Each row, then the group of its hidden value:
[  10  211 -266 -443 -272  235 -264 -213  139 -143 -432   72  -60  266
   31  413 -403 -395   49 -299  261  200 -177  -36  207  441  460  535
 -215   -6   63 -305  238 -108  -37 -179  373]
(43)
[  37 -228 -240  -49  -54  -59  -23  263  -57  -14  122 -238   26  -30
  -67  -76 -126  -17  -16   45 -126  154  -44  -36  -33  -32 -178  115
  -17   28  -13  146  -98 -101  -55  -37 -113]
(40)
[ 285  -45  136 -128  -40  273  243   78  -65 -135  -16   53    8 -443
  -26 -119  107 -102  176  -63  319  236 -114   21 -266 -157  -23 -121
  408  -26 -497  -16    1  -10  -36 -241  108]
(52)
[ 218  312  358 -489 -377  -68  141  -17 -207  -87  -40 -373   28  -81
  -11 -200  -69 -317  168 -124   87  122 -315   -1  190  254 -110  262
   87   32 -244  -75  239  -78  161 -352  132]
(46)
[ 302 -111  181 -584  -96 -149  296  510 -278  271  304 -731  -52 -394
  -74 -597   62  -69  255  328 -245  352 -442 -146  124 -173 -595   95
  250  -81 -334  550  -39  -57   45 -197 -248]
(46)
[ -47  438  117   90 -132 -322   28  -62    6 -309 -279 -153  186  475
   34  -29  -57  -44 -356 -355   98 -284 -141  196  101  259   49  -38
 -339  211 -125 -286  140  -40 -367   -1 -158]
(43)
[-456  407 -155  614  -45 -128 -241 -322  -92  176 -149  316 -366  507
   65  375   89 -148  103  -63 -377 -473  -50  331  417   17  -67   41
 -442  -53  781  -14 -176   46  196  340 -195]
(52)
[ 364  -62 -110 -776 -106  164  151  324   27  -93   39 -269   69 -187
  -99 -221 -195 -237  102   30  338  507 -329 -172 -142   -4    8  246
  344    9 -712  164  185 -124 -320 -302   32]
(43)
[-373  196 -282  348 -216  140 -312 -383   59 -120 -300  460 -203  460
   32  577 -230 -279   38 -253  -39 -233  124  201  209  299  380  315
 -370   55  518 -346   84  -69  177  102  202]
(49)
[ 107 -458 -167   93   80 -178  163  490 -179  -15  352 -427  150 -261
  -70 -317   55  183  -14  120 -206  156   15 -116 -230 -270 -426 -166
  143  -29 -270  378 -352 -100 -108  -19 -325]
(40)
[ -33  223  234  313  -45 -228  179   28 -182  -65   31 -113    5   54
    8 -191  208   32  -42  -76 -120 -256 -104  209   38  -93 -288 -236
  -46   76  -39   23  -85   17  -39   33 -259]
(52)
[-188  274  517  639 -183 -380  341  -60 -165 -325  -11    0  153  245
  -30 -335  206  137 -332 -179 -132 -567  107  411  -59   69 -230 -341
 -168  441 -104 -305  247   -6  -80   19 -263]
(47)
[ -20  150    5   -6 -206  213   67  -99  137 -301 -212  368  -33  163
  -87   90 -181 -212 -123 -139  304    7   18  230 -135  165  297  144
   40  312 -228 -383  463  -71 -174 -123  179]
(49)
[ 150  240    3 -517 -153 -160    8  168  -57   89 -106 -472  -19  125
  -13 -194 -135 -181    9   -8  -46  157 -425  -21  287  158 -185  265
 -118   20  -75  134  126  -53 -152 -121  -99]
(52)
[ -57   37  -37  304    9  258   66 -106   63  -93 -225  367 -137  -80
    4  138   51  -44   23  -85  136  -57   21  218 -116  -72  129 -110
   38   85    1 -181   52   32  -42   29   88]
(47)
[-211   79 -206   36 -131   -1 -139  -72  -93  128   -7   31 -218  221
    5  195  -97 -219  204    2 -214  -55 -105   45  254   70  -32  259
 -165  -71  301  122  -82  -67  161   69  -53]
(47)
[  67 -224  -52  -91  -68   60  -19  113 -331  285   93 -427 -146 -444
   99   36   78 -100  487   45 -319  201 -171 -215  198  -78 -294  112
   35 -416  223  393 -527  -28  483  -94   40]
(46)
[ -95   91 -302  -60  -40  269 -155  -98   15  174  -96  264 -335   51
   -7  292  -82 -277  298   54  -10  117 -167   67  161  -53   85  241
   13 -137  223  108  -53  -15   94   58   59]
(47)
[  95 -398 -116   10 -113  111   46  221  -13  -84  -41 -206   81 -288
  -46  -95 -161   56  -56   -3  -63  210   67  -18 -124   67  -75  106
    1  130   10  -65   34  -82   82 -157  146]
(40)
[ 391  354  127 -509  -19  -99  129  210 -129  -11  -68 -454   52 -132
   29 -218   87 -162   85  -97  210  240 -486  -59   64  -69 -219  -40
  144 -195 -454  187 -135    2 -275 -173 -148]
(46)
[  45  -15  227   98 -263 -107  203   16 -113 -438    8  -90  274   21
  -39 -128  -64  -51 -159 -289  170  -94  125   68 -219  194   57  -25
   50  244 -424 -292  170 -132  -53 -244   53]
(49)
[ 175 -205   98 -106  -84 -135  315  347 -169 -255  315 -268  234 -164
  -98 -365   36   12  -29  -20  105  121   -8  -64 -326 -137 -224 -129
  310  107 -703  158  -35 -139 -209 -194 -222]
(49)
[-108  -26 -256    7  -69   89 -119  -19    1   -6 -145   40  -96  119
   22  218 -142 -140   78  -96  -40   41  -55    3   92   91  109  190
 -147  -53  123    7  -82  -68    3   24   41]
(43)
[  85 -514 -131 -206 -269  320   29   57 -151 -144  101  -82   64 -430
  -22  130 -218 -197  333 -109   82  352  157 -249 -192  139  152  313
  256  -95 -231   -7  -88 -182  384 -348  364]
(49)
[-148  137 -136  348   11 -162  -49  -11    9 -195 -168   40   65  326
   33  126  -18   30 -222 -232  -21 -234   18  157   -3   55   42 -104
 -280   79   53 -131 -113  -33 -244  132 -171]
(49)
[-209   36  -81  330 -220   14  -95 -195  -47 -245 -113  208   11  231
    4  274 -132 -144  -35 -258   -3 -189  174  137    0  214  192  130
 -182  113  160 -292   39  -96  128  -30  114]
(49)
[-157  648  311  618 -177  169   34 -550  -74 -274 -247  720 -218  188
   47  362  232 -279  112 -319  265 -433   54  467  -10   15  231 -204
   27   60  111 -488  116   76  155   16  127]
(46)
[ -69  -37   23   33 -151   76   63    5  -53   15 -101  -20 -100  -43
  -13  -31  -68  -89   71    1  -99    1  -64   97   86   88  -37  134
  -60  109   89  -38  123  -40  120  -61   65]
(47)
[-361   17  -55  855   99 -361   84  103  -94 -104   86   97   -1  364
  -20  -78  176  235 -287  -19 -360 -511  169  323  -46 -179 -273 -363
 -313  207  226   28 -186   -3 -186  342 -482]
(49)
[ -24  184  143  205  -69 -286  113   36 -300  -28  216 -226   21   53
   20 -121  213  -55  133  -95 -159 -195 -114   57   64 -123 -342 -159
   30 -114  -91  201 -315  -37   65   -1 -313]
(52)
[-415  307 -113  635  -68 -434 -124  -93  -75 -139  -32   76  -16  699
    3  137    4   14 -280 -176 -317 -545   72  307  199   96 -107  -69
 -503  180  395 -109  -78  -48 -148  299 -380]
(49)
[-235 -103 -233  395  -12 -283  -91   74 -223  -52  189 -160   49  229
   38  134   33   14   46 -141 -299 -215   96  -36   41  -52 -179  -52
 -205 -144  143  207 -483 -104   54  145 -304]
(49)
[  52 -301  206 -101 -301  269  252   43  -59 -170  -57   14   26 -351
  -69 -160 -147 -107   96  -16   80  161   91   32 -159  175   89  185
  190  261 -260 -206  371 -108  239 -316  323]
(43)
[ 195  -70  358 -136 -218  292  300   50 -112   -4  -87  -33 -113 -519
  -41 -248   42 -121  210   85   72  191 -121  112  -66    8  -97   42
  273  128 -185  -99  289    4  271 -284  262]
(46)

[  -1   58  124 -168    5  -96  -17    0   56  -47  -65   73   -1 -109
  -89  113   75 -109 -102 -114  -93   -5  117  -29 -100  127   94 -310
  -51  -17    5   -6   91  -23   73  -11   83]
Z989
[ 198  125  -41   36  140  -50  -33  110   13 -171  168 -143  177 -148
  198   -6 -181  -52  -93  347   41   17  -38 -153 -286  -91  127   89
  -93  115 -117  254  122  154   90  -50  125]
z672
[ 238   80 -171   29  140  123  -51  185   27 -199  288 -342  271 -199
  298  -21 -356  -56 -103  475   23  -59  -24 -100 -264  -42  155  266
  -56  142 -163  358  119  215   29 -111  178]
z672
[ 142   10 -393    4   99  260   42  142   94 -161  335 -423  429 -234
  459 -116 -419   17 -184  579  -44 -124    4  -48 -224   -6    0  480
   98  108 -196  469  263  175  -43  -25  250]
z773
[  48   82  105  258  369  261 -337 -296 -533  221 -286 -137 -319  578
 -343  -11  376 -384  346   41 -210   37   -4  380  224 -141   47   19
  -64  524 -164 -111 -393   28  426 -283 -685]
z846
[-131   91  380 -274 -154   74 -240  -87  261  -63  -47  220  169 -333
  -49   67  328  -62 -440 -370 -349 -140  213  -22  102  171  166 -487
  165  -87 -191 -228  312  -99  -48 -261   63]
z516
[ -69  197  250   14   77  -43   -9  146 -101   44 -317  355   42 -204
  416    4  148 -463  485 -572  280  257 -355  168  144  237  -79 -114
 -262   55  207  346 -256 -132 -110  140 -162]
z773
[  11   43   44  118  266  155 -147 -221 -397  182 -240 -114 -269  427
 -279   30  241 -302  273   -3 -150   48    6  294  125  -25   -9  -14
  -81  346  -47  -54 -294  -10  309 -121 -435]
Z989
[ -73  196  271   45   87   14  -39  140 -124   53 -331  355   32 -196
  451  -11  160 -492  542 -584  285  281 -437  214  164  219  -97  -94
 -267  102  179  351 -313 -131 -126  144 -259]
z773
[  55   94  136  -54  102 -184  119  -20 -151    4 -115    9 -166   35
 -116   95   14 -177  164 -165   94  115  -16  -25  -72  135   42 -131
 -224   -1  207   59 -121  -23  110   60   97]
z672
[  97   80  189   16  211   44  -24 -104 -321  117 -114 -143 -276  265
 -253   89   77 -229  163  -67  -37  107  -83  125    3   33   61   11
 -215  202   40  -83 -293  -14  164 -125 -150]
Z25
[ 123   93 -100   68   67  -72   11    5   55 -154  122  -69  227 -133
  219 -132 -105   59 -135  284   26  -17   48 -202 -194 -102   31  120
   46   57 -108  251  267   67  132   24  157]
z328
[-166   81   88  -46   70 -109  285 -216  -95   82 -175   92  -53  -30
   95   -5  163 -135  123 -162   -6  192 -195   34  -43  105 -248   10
 -119  -58  209   67   -2 -100    7  229   42]
z740
[ 124  -56  121  129 -201   33  105 -285   -2 -171  150 -286 -108  -73
 -122 -323 -162  317  -25 -112   11  -67   29 -278  124   26    9   73
  152  -99   57 -104  175  -35  161   51  179]
z516
[ 205   78 -177   39  122   77  -56  149   43 -199  239 -269  264 -187
  276  -35 -289  -47  -94  438   14  -59   14 -108 -251  -51  136  186
  -24  131 -155  346  156  196   68  -70  146]
z846
[ 108  102   42   30   54 -187   20  -27  -15 -120    3    9   35  -63
    6  -44   -9  -12  -14   45   56   17  100 -182 -123  -12   88  -93
  -51   12   35  131  140   31  184   19  140]
Z989
[ -77   71  199 -191  -56  -33  -53  -66  143  -34  -59  152   96 -195
   -7   48  184  -51 -252 -182 -185  -27   89  -41  -42  107   41 -300
   57  -50  -80  -77  212  -79    4  -44   76]
z773
[ -30  157  175    2   59 -131   44   52  -83   13 -230  248   10 -123
  217  -16  121 -284  296 -400  197  166 -146   33   73  171  -41 -112
 -177    4  189  239  -99 -110    6  111  -11]
z328
[ 109  -61  164  168 -267   85  119 -346   50 -240  217 -347  -64 -181
  -58 -388 -188  388  -53 -100  -17  -80  -13 -339  157   10    7  100
  201 -147   41 -127  236   -5  141   32  201]
z740
[  20   60   66  -77    8 -150   66  -58   16  -47  -53   53   -1  -59
  -48    0   44  -19  -59  -71  -16   23   92 -109  -91   67   21 -160
  -29  -30   52   43  132  -49  114   65  132]
z328
[-105  183  205  -10   57 -102   84    6  -48   25 -230  289   81 -196
  329  -26  183 -294  244 -407  158  199 -236   46   67  166 -118  -59
 -166  -22  184  242  -52 -120  -71  132   -5]
z516
[ -31   21    1  -49  169   -1   58 -118 -223  132 -192  -39 -188  224
 -180   99  116 -228  175  -39  -76   87   -6  180  -30   87  -65  -85
 -122  150   71   15 -168  -47  166   67 -152]
Z989
[  14   72  172 -177   15  -80  -43   22   44  -52  -58   60  -21 -124
  -99  146   70 -148  -85 -136  -95    1   91  -11  -98  142  130 -332
  -88   -7    9  -22   44   -2   56  -50   67]
z846
[ 455 -381  210  156 -681  515 -135 -131  305 -552  609 -817 -197 -416
 -179 -538 -836  750  -41  -84   14 -261 -163 -427  179   72  278  -96
  394 -104 -261 -296  130   98   51   45   43]
z328
[ 266  146   27   93  104  -50  -63  100   -1 -212  225 -196  180 -169
  184  -86 -219   16 -114  285   85  -19    8 -250 -204 -101  198  159
  -74   86 -105  234  149  149  111 -143  212]
Z25
[  20   74  121   27  246   27  -32 -137 -359  158 -221  -75 -294  317
 -264  123  173 -326  275  -99  -60  109  -44  230   44   67   13  -69
 -211  231   87  -42 -324  -13  210  -70 -253]
z672
[ 212 -102  121  169 -256   93   36 -253   -1 -226  208 -381 -145  -73
 -175 -378 -269  381   11 -117   43 -120   65 -311  176   28   92   64
  192  -78   21 -121  148  -20  203   12  159]
z773
[-206   85  332 -262 -130   84 -104 -179  254  -54  -31  163  184 -351
   18   69  327  -48 -431 -250 -393  -84  113  -12   37  134   51 -399
  149 -111 -159 -218  328  -67  -68 -178   69]
z740
[-173   64   76  -50   47 -103  305 -254  -83   66 -144   44  -55  -37
   63  -16  145  -86   82 -126  -41  169 -158    8  -45   99 -242   14
  -91  -80  204   34   36  -92   24  218   79]
z740
[ 232 -115  105  148 -253   88   28 -210  -14 -226  198 -397 -177  -55
 -214 -337 -306  350   53 -134   62 -126   95 -289  175   65  126   25
  161  -74   43 -108  106  -11  213    9  161]
z328
[ 199  167  191   71   91 -208    2    3  -76 -132   55  -24  -13  -59
   -9  -51  -39  -11  -28   19  120   59   15 -255 -133  -56  160  -12
 -147   25   38   80   62   42  160  -86  184]
Z25
[ 248  164   61   60  161  -46  -45  122  -25 -154  183 -141  156 -121
  199  -30 -177  -38 -122  315   79   55 -101 -198 -277 -135  147  170
 -134  134 -142  217   83  126   71 -116  144]
Z25
[ 254    7 -364  -10  131  362  -26  261   -8 -186  401 -635  336 -221
  360  -18 -585 -111  -43  513    7 -184   65   28 -132  136  187  508
  -24  132 -114  494   61  264  -57 -198  308]
z672
[ 559 -262  370  252 -532  405 -158 -128  115 -515  581 -817 -320 -281
 -274 -498 -775  654   41 -105  111 -182 -206 -474  174   -2  377  -11
  212  -39 -192 -328  -32  127  121 -103   51]
Z25
[  26   78  188 -165   14  -93  -43   21   36  -60  -50   54  -27 -124
 -109  139   65 -135  -86 -150  -80   -3   97  -32  -87  143  144 -323
  -91  -15   21  -28   47   -1   61  -62   90]
z846
[ -68   58  111 -156   -8  -72   46  -83   82  -11  -60  107   60 -124
    0   35  125  -42 -179  -92 -127   21   39  -43  -99   81  -28 -198
   13  -39  -23  -19  173  -73   26   49   89]
z773
[ 115   82 -161   31  112  -19    7   54   55 -133  126  -94  247 -129
  260  -71 -138   -1 -129  382   -2    0  -10 -128 -267 -103    8  130
   19  110 -151  291  224   96   98   48   98]
z328

New part:
[ -36   19 -148   -4 -125  -20   24   35  -28   18  -66   20  -49   24
  -28  -15    8   28   15  -39  114   49  112   11   45   94  -35  -17
   -7  -56   38   15   56    0  -37   16   -9]
W
[ -33  100   35    0 -118  -60   60   28  -85  -39 -101   10  134  -96
   64  -78   80  -15   43  -15  -22  -18   89  -45  -59  -39  -10   52
   91  -12  -73   54   40   47  -86   14  -36]
P
[ -86   65 -122  156   20 -252  -70  144  -54  111 -156   26  111   49
   36   23  -81   26   89  -21  208  204  -11  106   44  -31   60  -65
   -2  -32  -49   75  105  -12  135   87   58]
Y
[ 155  182 -427 -593 -255  361  341 -192  239 -436   30   92 -134  -19
 -119  -40  -47 -200 -172  373  -12 -496 -179  323   97  129 -226    9
  139  -94   61 -318 -150 -199 -500   -8  169]
Y
[  27  301 -254   21 -159  -89  -95 -141  208   75 -236  -36   83   51
  -92 -244 -142   83   -8  196  159 -215 -113  249  -81  -43 -176   75
   80  -71   28  -70 -328 -176 -404   22  111]
K
[ -19   38  -20   17  -59  -83   20   -4   -8  -25 -150   27   93  -59
  -28  -63   71    7   46  -94   19   38   51   55 -114  -30  -51   -4
   42  -87  -13   60   19   82 -104  -65  -26]
J
[  33  137  146  -95    8   51    2    7  -88  -28 -145   60   58 -297
   49 -173  292  -43  251   -4  -44   60   52 -187  105   -5  133  163
    6 -115  -62  184  164   44 -213 -157   25]
F
[ -58  119 -654   55  -93 -167 -206   49  173  205  -30   31 -223  381
  -97   53 -368  164  -11  238  545  182 -109  321  366  243   13 -176
 -201  -50  157 -195 -116 -357    9  254  282]
N
[  55  129  -34 -229 -145  109  207   54   27 -173 -162   -5  118 -194
  -30 -249  118 -131   74   50  -89 -164   63  -45  -39   13 -167  186
  200  -59  -22  -58    1  -60 -360  -89   23]
F
[ -38  183 -224    9   73 -104   22  216  -11  145 -196  -51  -19  -48
  -11  -78 -135  -71  173  101  230   56  -42  106  185   46  -40   65
   56  -52    8   84  165 -144  -50   37  111]
J
[-142  123  149  156   11 -283 -106  165 -248  166  -48 -161  244 -106
  208 -248   15  150  238 -168  -62  319  255 -250  -61   11   26   40
  -17   50  -16   38   60  -11 -164  117   16]
P
[-103 -270  306  133 -206 -241  -84  -59 -224 -180   60  140  326   11
  126    5  356  188   -3 -436 -182  473  328 -283 -288  -28  176 -163
 -122  -10  -75  -27   16  308  106   -2 -137]
F
[ -19  128  -51   30 -164 -122 -120   16  -23   15  -96   71  148  -10
   62 -180  105   88  115   77  125  166   59 -118  125   32  129   77
  -37   -3  -52  -32  -61 -124 -129   70  105]
K
[ -36    9 -133  -15 -140   -7   29   20  -38    2  -44   20  -52   24
  -21  -14   22   38    5  -53   92   48  132   -7   34  102  -36  -23
  -13  -54   42    6   49   11  -51   18  -20]
W
[ -41   61  -37    3 -110  -88   38   -1  -59  -56  -68   40  105  -17
   48    3   34    7   -1  -15   29   22   49   42  -53  -26    8  -37
   39  -24  -55   18   28   51  -27   42  -10]
P
[ -72  136 -191   35   32 -106   18  -11   -5  123  -89 -144  -55   27
  -31  -19 -206   61   17  -62   62  -64   42  229 -141   32 -209 -101
   11  -78  100   36  -15   30 -196   20  -12]
G
[  62  140 -164 -145 -162   75   24 -293  148 -162  -79  111  -27   -3
  -81   21   47   19 -108  129   30 -255 -130  274 -103  -36  -50  -75
    6 -138   -1  -26 -176   51 -258  -66   31]
P
[  48   54 -138 -186 -243  184   52 -262   85 -136    3   50 -135  -19
  -92  -64  114   74  -84    6  -35 -202   88   63  -73  114 -116  -19
  -28 -135   97  -64 -155   46 -350  -86  -31]
N
[  40   61 -277 -255 -229  106  157 -106   74 -261   41  139  -41   84
  -23  116  -13  -76 -155  188   85 -171  -73  206   77   64  -14  -98
   29  -32  -23 -160  -33  -56  -79   80   74]
P
[  86  -40 -104 -110 -339  174   -5 -197  118 -173  -92  247  -77   -3
 -132  -41  299   32  -66   38  109  -64   61  -58   89   92   79   68
  -27 -139   -7   -8  -92   27 -104 -120  -18]
N
[ -25  -98  183  -95 -265   -9  202 -133  -86 -301   -9   14  260  -78
   31  -73  193   15 -150 -272 -319  -89  239  -45 -465  -76 -200  -56
  150  -26  -41  -98 -116  272 -224  -60 -190]
Y
[ -37  -36  122  -57 -118  -16  113  -73 -143 -171   16   69  104  -95
   77   88  177   -9  -37 -144 -136   11  126  -30 -166  -43   35  -85
   24  -41  -73   61  102  225   -3  -27 -113]
Y
[ -26   20 -108  -36  -98  -22   36   19  -30  -20  -66   24  -13   -8
  -21  -25   36   15   29  -55   68   53   94   18    6   70  -32  -22
   -6  -65   28   14   58   22  -78  -12   -5]
G
[-129  -99  -96  132  -12 -230 -108  118 -172   81   51   47    6  127
   84  151   -9  121   65 -171  172  418  151  -35   93  106  171 -202
 -187   -9   17   35  192   62  237  123   19]
G
[ -56   21 -472  128 -113 -250  -30  233  149   96 -238   58   58  278
 -128  -11 -276  -13  -40   88  434  162  -72  285  126   63 -105  -61
   59  -19   29 -128  -30 -221  152  157  146]
G
[ -75   -1  -26   68 -118  -95    4  102 -110   64  -74  -43   53  -15
   26 -110   37   70   73 -148   39  152  227 -124  -30   82  -55   22
   13  -21   32   23   62   23  -64   28  -46]
W
[ -42   86  -39 -518   28  342  344  -57 -330 -218  433 -158 -339 -210
  209  208   20  -82   40  -12 -297 -158  238 -102  130  276  -32 -165
 -123    4  120  -29  366  109 -301   59  -41]
G
[ -37   -1 -132   -2 -153   -6   21    9  -37    7  -45   30  -56   34
  -26   -6   29   46   -3  -56  102   49  136  -10   33  103  -28  -25
  -17  -55   40    9   41   19  -33   19  -27]
W
[  21  324 -479 -183  -20   -3   59  152  133   49 -145  -21  -78   40
  -25 -113 -268 -111  101  414  330 -130 -203  254  366  108  -63   80
   76  -25   23 -115   18 -386 -206  151  285]
P
[ -46   63  -44   40 -178  -92   22  -17  -65  -44  -47   52  104   35
   51   40   26   23  -55   -4   54    4   74   25  -55  -29   24  -38
   32   20  -75   17   -4   47   23   78  -43]
K
[-123 -201  175 -269 -173  172  352  -28 -425 -288  418  -95 -100  -87
  215  266  141    0 -137 -354 -403   24  479 -242 -207  184  -70 -239
  -52   70   50  -50  304  356  -10   81 -267]
W
[ -20  154 -203 -578    5  229  212   12 -207 -219  404 -160 -211 -114
  210  -44  -55  -10  144  130 -177   42  170 -127  292  352   -8 -111
 -181   33  166 -285  180 -199 -517  164  209]
J
[ -13  177 -539 -365  -14  113  163   75   30  -65  153  -89 -274  121
    7   80 -322  -62   -3  267  192  -90  -56  263  313  276 -121 -143
  -77  -12  160 -236   93 -284 -244  193  230]
G
[  32   72 -353 -151 -126   60  104   75  106  -73 -117   99  -99   63
 -103   22  -62 -104  -15  169  248  -60  -70  175  207  108  -40   10
   44  -72   22  -63   69 -147  -30   24  110]
G
[   5  -37   39 -421 -150  236  346 -204 -145 -403  254  -29  -51 -126
   81  137  119  -68 -153 -130 -373 -233  176   46 -256   80 -163 -179
   23  -40   46 -131   68  241 -320  -36 -122]
F
[ -29  380 -796  -29  133 -206  -81  293  262  305 -259 -136 -150  241
 -126 -148 -616  -42  152  449  609    2 -310  509  433  166 -192    1
   19  -47  150 -173  -47 -576 -196  239  423]
J
[-107  -61  141  210  -24 -233   22  173 -198   34 -147   63  204  -62
   86   86  114  -19   65 -212   40  232  134  -72 -102 -105  100  -38
   63   -7 -136  196  235  207  290   14 -120]
Y
[-117  -51   53  360   10 -305 -102  189 -119  209 -265   41  147    4
   -8   37   45   44  103 -244  188  290  122  -17  -89  -90   63  -17
   27  -55  -77  264  187  169  308  -27 -116]
G
